[[-0.68  1.99  0.63  1.54 -2.65 -3.84  4.34 -4.88 -4.20 -2.33 -0.30 -1.51
   0.92 -1.60  1.68]
 [-1.58 -1.40 -2.59  0.58 -2.87 -0.61  1.30 -3.50 -1.51 -1.96 -0.80  2.95
   3.87 -5.32  6.33]]
->
[[-0.68  1.99  0.63  1.54 -2.65 -3.84  4.34 -4.88 -4.20 -2.33 -0.30 -1.51
   0.92 -1.60  1.68]]

[[-2.84 -3.94  2.44  1.73 -0.98 -2.65  1.97 -3.50  2.77]
 [-3.92  2.42  1.84 -0.50 -2.59  2.16 -3.19  3.21  0.38]
 [-0.98 -3.37 -1.49  6.96 -2.98 -3.80  1.88  0.74 -0.60]
 [-3.00 -1.06  7.55 -2.85 -4.09  2.16  1.79 -0.46 -2.77]
 [ 1.70 -0.50 -2.77  1.82 -3.28  3.25  0.32 -0.79  0.10]
 [-1.31  6.85 -2.58 -4.06  2.30  1.44 -0.39 -2.36  2.10]
 [ 7.06 -2.88 -4.57  1.96  1.31 -0.45 -2.66  1.70 -3.71]]
->
[[-2.84 -3.94  2.44  1.73 -0.98 -2.65  1.97 -3.50  2.77]
 [-0.98 -3.37 -1.49  6.96 -2.98 -3.80  1.88  0.74 -0.60]
 [ 1.70 -0.50 -2.77  1.82 -3.28  3.25  0.32 -0.79  0.10]
 [ 7.06 -2.88 -4.57  1.96  1.31 -0.45 -2.66  1.70 -3.71]]

[[-3.77 -3.58 -2.76  0.99  4.15 -4.28 -3.40 -3.74 -1.81  5.13 -3.80  5.29
   5.03  5.48]
 [ 1.41  1.12  0.52  1.11  0.92  1.30  1.10  0.05  0.77  0.39  1.21  0.69
   0.57  1.96]
 [ 6.03 -4.19  7.72  2.00 -3.39 -4.70  6.10  4.54 -1.45  6.35 -5.17 -4.02
  -4.76 -4.58]
 [-1.56 -1.50  0.11  0.04  2.25 -2.36 -1.30  0.34 -0.42  2.96 -2.68  2.79
   2.92  0.85]]
->
[[-3.77 -3.58 -2.76  0.99  4.15 -4.28 -3.40 -3.74 -1.81  5.13 -3.80  5.29
   5.03  5.48]
 [ 6.03 -4.19  7.72  2.00 -3.39 -4.70  6.10  4.54 -1.45  6.35 -5.17 -4.02
  -4.76 -4.58]]

[[ 5.71 -3.20  7.19  3.02  2.04 -5.31  3.98 -4.27 -1.06]
 [-1.24 -0.17 -2.80  4.59  0.96  4.26 -0.34 -0.60  3.23]
 [ 2.64 -2.50  1.77  7.35  2.54  1.05  2.46 -3.76  3.03]
 [-3.07  1.51 -4.12 -0.43 -0.76  3.56 -1.97  1.97  1.28]
 [-0.19  1.33  1.56 -7.22 -2.05 -4.13 -0.88  2.32 -4.27]
 [-1.05 -0.15 -2.28  3.63  0.80  3.48 -0.26 -0.50  2.60]
 [ 3.42 -0.83  5.77 -4.38 -0.50 -6.69  1.66 -0.68 -4.32]]
->
[[ 5.71 -3.20  7.19  3.02  2.04 -5.31  3.98 -4.27 -1.06]
 [ 2.64 -2.50  1.77  7.35  2.54  1.05  2.46 -3.76  3.03]
 [-0.19  1.33  1.56 -7.22 -2.05 -4.13 -0.88  2.32 -4.27]
 [ 3.42 -0.83  5.77 -4.38 -0.50 -6.69  1.66 -0.68 -4.32]]

[[ 2.40  1.08 -1.98 -1.67  2.32  4.34 -3.27  4.75 -4.23 -1.79  4.24  1.58
   1.49  2.60  4.07]
 [-1.17 -0.95  1.58 -2.62  4.83  4.74  0.92  5.96 -5.49  1.58 -1.23 -1.42
  -1.15 -0.29 -1.05]
 [-4.35 -0.83  1.01  0.22  0.88  0.97  5.16  1.40 -0.60  1.67 -7.19 -0.31
  -1.23 -2.14 -7.15]
 [ 0.71 -2.71  6.15 -6.75 -0.53 -0.76 -2.15 -0.59  0.28  7.26  2.84 -3.61
  -5.61 -0.21  2.43]]
->
[[ 2.40  1.08 -1.98 -1.67  2.32  4.34 -3.27  4.75 -4.23 -1.79  4.24  1.58
   1.49  2.60  4.07]
 [-4.35 -0.83  1.01  0.22  0.88  0.97  5.16  1.40 -0.60  1.67 -7.19 -0.31
  -1.23 -2.14 -7.15]]

[[-1.01  0.44  2.00 -1.07  1.55]
 [ 2.39  0.53  0.70 -0.02 -4.30]
 [ 2.01 -0.72 -3.03  2.93 -6.94]
 [ 0.98 -0.91 -2.70  2.65 -6.61]
 [ 1.81  1.04  1.67 -0.78  0.09]
 [-0.09 -0.72 -2.47  2.48 -2.12]
 [ 1.86  0.58  0.48  0.16 -1.86]
 [-1.69 -0.49 -1.53  1.73  2.56]
 [ 1.54  1.02  1.38 -0.54  1.46]
 [-1.18 -0.26  0.09  0.43 -0.52]
 [ 2.19 -0.06 -1.46  1.70 -4.52]]
->
[[-1.01  0.44  2.00 -1.07  1.55]
 [ 2.01 -0.72 -3.03  2.93 -6.94]
 [ 1.81  1.04  1.67 -0.78  0.09]
 [ 1.86  0.58  0.48  0.16 -1.86]
 [ 1.54  1.02  1.38 -0.54  1.46]
 [ 2.19 -0.06 -1.46  1.70 -4.52]]
